Below is a small trained network, with its code and all its weights. Each question gives an input and a target symbol and asks what happens when units are switched off, that is, made to give their printed mean instead of their output.

import numpy as np


def w(rows, s, z=0):
    codes = np.array(rows[::2]) - 128.0
    scale = np.full(codes.shape[1], s)
    scale[-1] = z or s
    return codes * scale


def norm(h):
    return h / np.sqrt((h * h).mean(-1, keepdims=True) + 1e-5)


def softmax(a):
    e = np.exp(a - a.max(-1, keepdims=True))
    return e / e.sum(-1, keepdims=True)


def log_softmax(a):
    a = a - a.max(-1, keepdims=True)
    return a - np.log(np.exp(a).sum(-1, keepdims=True))


def net(x, mask):
    ids = ['ΛΦΩβγδζη'.index(c) for c in x.split()]
    T = len(ids)
    res = E[ids] + P[:T]
    u = 0
    for l in range(2):
        r = norm(res)
        for j in range(3):
            rows = slice(2 * j, 2 * j + 2)
            q, k, v = (r @ M[l][rows].T for M in (Q, K, V))
            z = softmax(np.where(np.tri(T) > 0, q @ k.T / 2**0.5, -1e9)) @ v
            o = O[l][rows]
            res = res + np.where(mask[u + j], z, o[:, -1]) @ o[:, :-1]
        u += 3
    return log_softmax(norm(res)[-1] @ U[:, :-1].T + U[:, -1])


Q, K, V, O = {}, {}, {}, {}
E = w([
[31,145,90,99,72,215,95,71,152,174,107,185],'Λ',
[163,80,139,78,91,111,124,107,118,164,71,171],'Φ',
[100,55,115,177,141,140,141,94,249,185,153,39],'Ω',
[108,220,221,127,124,91,94,56,92,96,86,98],'β',
[148,93,84,156,129,128,202,78,29,198,120,128],'γ',
[96,137,107,52,179,233,146,103,110,142,66,128],'δ',
[69,147,134,120,49,74,172,154,147,116,121,76],'ζ',
[125,161,114,59,126,87,152,129,112,38,103,91],'η',
],0.022)
P = w([
[173,122,178,132,135,164,180,153,157,144,104,167],'0',
[76,127,183,98,87,186,168,91,128,121,129,91],'1',
[110,168,102,47,130,78,164,79,165,174,95,147],'2',
[145,102,149,154,110,156,154,131,132,91,107,129],'3',
[59,88,169,93,69,152,116,86,127,103,107,110],'4',
[181,195,58,65,138,40,160,88,152,156,100,142],'5',
[127,97,120,175,110,145,133,139,112,74,99,120],'6',
[51,87,174,109,72,143,96,68,126,86,113,97],'7',
[148,205,82,54,123,62,169,93,150,137,116,149],'8',
[136,111,107,173,118,129,118,135,116,95,103,117],'9',
[44,77,179,106,94,123,67,81,94,95,99,81],'10',
[156,211,72,92,137,56,150,93,128,163,127,127],'11',
[135,118,99,179,120,140,118,136,111,97,109,117],'12',
[6,77,172,75,62,117,45,43,131,106,107,63],'13',
],0.023)
Q[0] = w([
[87,60,140,198,122,148,92,131,142,146,144,94],'0.h1',
[91,102,160,79,88,126,99,124,116,91,78,104],'0.h1',
[49,103,171,107,110,180,102,115,177,127,143,114],'0.h2',
[145,147,123,72,128,111,110,120,159,170,129,170],'0.h2',
[154,113,147,156,109,105,127,138,78,100,98,146],'0.h3',
[157,137,126,249,133,112,158,196,150,127,166,112],'0.h3',
],0.11)
K[0] = w([
[67,137,31,113,91,121,86,56,79,82,129,119],'0.h1',
[137,52,80,214,119,130,107,165,109,151,105,170],'0.h1',
[43,101,187,42,97,113,80,98,142,131,130,103],'0.h2',
[118,108,111,111,154,223,134,131,152,181,122,190],'0.h2',
[133,164,121,204,163,147,106,133,65,101,101,145],'0.h3',
[108,78,101,182,107,166,150,61,58,254,134,149],'0.h3',
],0.084)
V[0] = w([
[134,89,155,85,192,119,108,125,135,104,201,170],'0.h1',
[142,106,103,96,99,140,153,163,116,141,159,93],'0.h1',
[101,80,130,94,115,104,142,1,112,126,46,69],'0.h2',
[109,146,138,132,112,103,153,115,148,104,102,94],'0.h2',
[131,110,131,151,139,122,164,106,111,141,156,163],'0.h3',
[114,105,138,118,147,100,161,116,81,127,138,96],'0.h3',
],0.031)
O[0] = w([
[247,149,129,136,136,153,105,154,125,103,131,125,80],'0.h1',
[120,109,150,141,123,87,153,104,111,145,82,73,130],'0.h1',
[52,95,160,2,219,111,106,54,88,65,151,141,254],'0.h2',
[68,140,148,184,151,114,146,140,82,121,117,65,160],'0.h2',
[170,120,116,149,98,120,185,53,100,126,166,168,111],'0.h3',
[170,88,133,70,141,145,130,69,98,106,174,91,155],'0.h3',
],0.0095,0.056)
Q[1] = w([
[94,44,192,234,76,204,152,174,40,97,113,89],'1.h1',
[126,44,156,74,139,86,108,122,98,60,81,153],'1.h1',
[91,53,117,253,87,155,132,173,126,114,139,57],'1.h2',
[55,39,127,52,139,22,124,69,89,141,45,119],'1.h2',
[148,203,56,71,161,52,154,115,196,194,138,151],'1.h3',
[122,189,70,124,142,94,182,128,95,99,142,110],'1.h3',
],0.063)
K[1] = w([
[109,153,29,173,109,39,142,110,91,124,186,2],'1.h1',
[91,135,119,104,123,81,73,127,86,49,152,138],'1.h1',
[110,83,42,62,118,68,133,132,153,110,77,104],'1.h2',
[99,151,118,166,57,203,153,148,206,196,133,178],'1.h2',
[184,157,161,125,121,188,221,211,158,171,101,148],'1.h3',
[143,168,126,145,145,131,171,166,122,111,143,103],'1.h3',
],0.071)
V[1] = w([
[107,132,121,123,79,96,25,66,93,112,190,90],'1.h1',
[79,145,132,77,204,181,124,103,185,87,62,84],'1.h1',
[169,151,158,106,137,102,167,185,155,103,104,96],'1.h2',
[104,137,77,111,81,140,140,138,129,107,100,134],'1.h2',
[93,168,133,250,251,147,84,69,247,135,85,135],'1.h3',
[115,91,146,175,40,122,49,8,160,128,146,208],'1.h3',
],0.023)
O[1] = w([
[144,139,157,188,108,144,123,144,153,230,104,163,169],'1.h1',
[211,169,65,244,17,169,121,184,175,169,121,90,253],'1.h1',
[64,132,181,114,115,129,151,152,112,117,109,92,101],'1.h2',
[136,109,131,88,148,100,134,99,146,119,143,111,125],'1.h2',
[72,178,181,167,161,111,137,46,115,103,204,103,116],'1.h3',
[87,144,185,167,103,180,118,199,197,194,89,48,121],'1.h3',
],0.011,0.047)
U = w([
[166,63,157,167,223,117,158,113,230,111,194,36,157],'Λ',
[121,147,74,96,241,200,183,167,108,84,70,50,89],'Φ',
[163,210,254,183,150,111,71,87,81,136,93,152,231],'Ω',
[67,201,71,109,162,208,146,112,147,130,141,196,39],'β',
[139,113,167,141,83,104,68,168,184,149,81,173,194],'γ',
[112,106,80,138,52,37,108,180,122,50,162,84,49],'δ',
[80,143,126,79,68,37,219,90,99,190,113,140,21],'ζ',
[193,89,203,105,93,99,99,81,76,150,133,220,254],'η',
],0.0084,0.0047)

Each question gives the input, a string of symbols that net reads in full, and the target symbol t.
The units are the heads (2 rows each of Q, K, V and O). Each row of codes is followed by its name. A weight is (code - 128) times the scale printed after its matrix; where a second scale follows, it is the last column's (O and U).
mask holds one flag per head, layer by layer. A switched-off head (its flag False) gives its mean, the last column of its rows in O, instead of its output. The means were averaged over made-up inputs and are rounded, as every weight is.
A unit's drop is (log p(t) with every unit on - log p(t) with that unit switched off) / (log p(t) with every unit on - log p(t) with every unit switched off).
The circuit of an input: a set's keep is (log p(t) with only the set's units on - log p(t) with every unit switched off) / (log p(t) with every unit on - log p(t) with every unit switched off). Starting from all 6 units, units are removed one at a time, each time the one whose removal leaves the highest keep (on an exact tie, the one counted first), for as long as the keep stays at least 0.8.
units of the circuit, in order: the units of the circuit, biggest drop first
most important unit: the unit with the biggest drop
which heads matter: for each layer, one digit per head in row order, 1 if its drop is at least 0.15 and else 0, layers parted by /
input δ γ ζ, target δ: units of the circuit, in order => (1.h1 0.h3 0.h2)
input Λ Φ γ, target Λ: which heads matter => 011 / 101
input γ γ γ, target γ: most important unit => 0.h2
input η Φ η β η Ω, target η: units of the circuit, in order => (1.h3 0.h2)
input Ω γ Φ ζ Φ Φ γ Λ δ η Ω Φ Φ, target γ: units of the circuit, in order => (0.h2 1.h3)
input Φ η Λ Λ Φ Φ δ δ Λ, target Φ: which heads matter => 011 / 101
input η Ω β, target η: units of the circuit, in order => (1.h3 0.h1)
input Φ η γ η β Ω δ Φ γ, target Φ: which heads matter => 010 / 101
input δ Ω Φ η η γ Φ ζ η Φ η γ, target δ: units of the circuit, in order => (1.h1 0.h2)
input β Ω Φ, target β: which heads matter => 100 / 000
input γ ζ δ, target γ: units of the circuit, in order => (1.h3 0.h3 0.h2)
input γ γ Φ η ζ ζ, target γ: which heads matter => 000 / 001
input Φ δ Φ Λ γ β Ω η Ω γ, target η: which heads matter => 001 / 000
input η Ω Φ γ Λ Ω, target η: which heads matter => 010 / 001
input Φ β η, target Φ: units of the circuit, in order => (1.h1 0.h3 0.h1)
input ζ ζ β δ β ζ η η η ζ, target ζ: most important unit => 0.h1
input Λ η Λ η δ δ, target Λ: units of the circuit, in order => (1.h3 0.h2 0.h3 1.h1)
input Ω δ Φ Φ Λ Λ, target Ω: units of the circuit, in order => (0.h2 1.h3 0.h3)
input γ δ η Φ γ γ η Φ Ω, target γ: units of the circuit, in order => (1.h3 0.h3)
input Φ β Φ δ Φ Ω γ γ Ω, target Φ: units of the circuit, in order => (1.h1 0.h2 1.h3 0.h3)
input γ Φ γ Ω Λ, target γ: most important unit => 1.h3
input γ η γ η Λ γ Φ γ β η η δ, target γ: which heads matter => 010 / 000
input δ δ η δ Λ, target γ: which heads matter => 000 / 101
input Φ β β ζ η η Λ Φ ζ η η β, target Φ: units of the circuit, in order => (1.h1 0.h3 0.h2 1.h3)
input Φ β ζ γ η η, target Φ: units of the circuit, in order => (1.h1 1.h3 0.h2 0.h3)
input γ γ ζ, target γ: units of the circuit, in order => (1.h3 0.h2)
input δ Φ δ, target δ: which heads matter => 010 / 100
input Ω ζ ζ δ β γ ζ, target ζ: most important unit => 0.h3
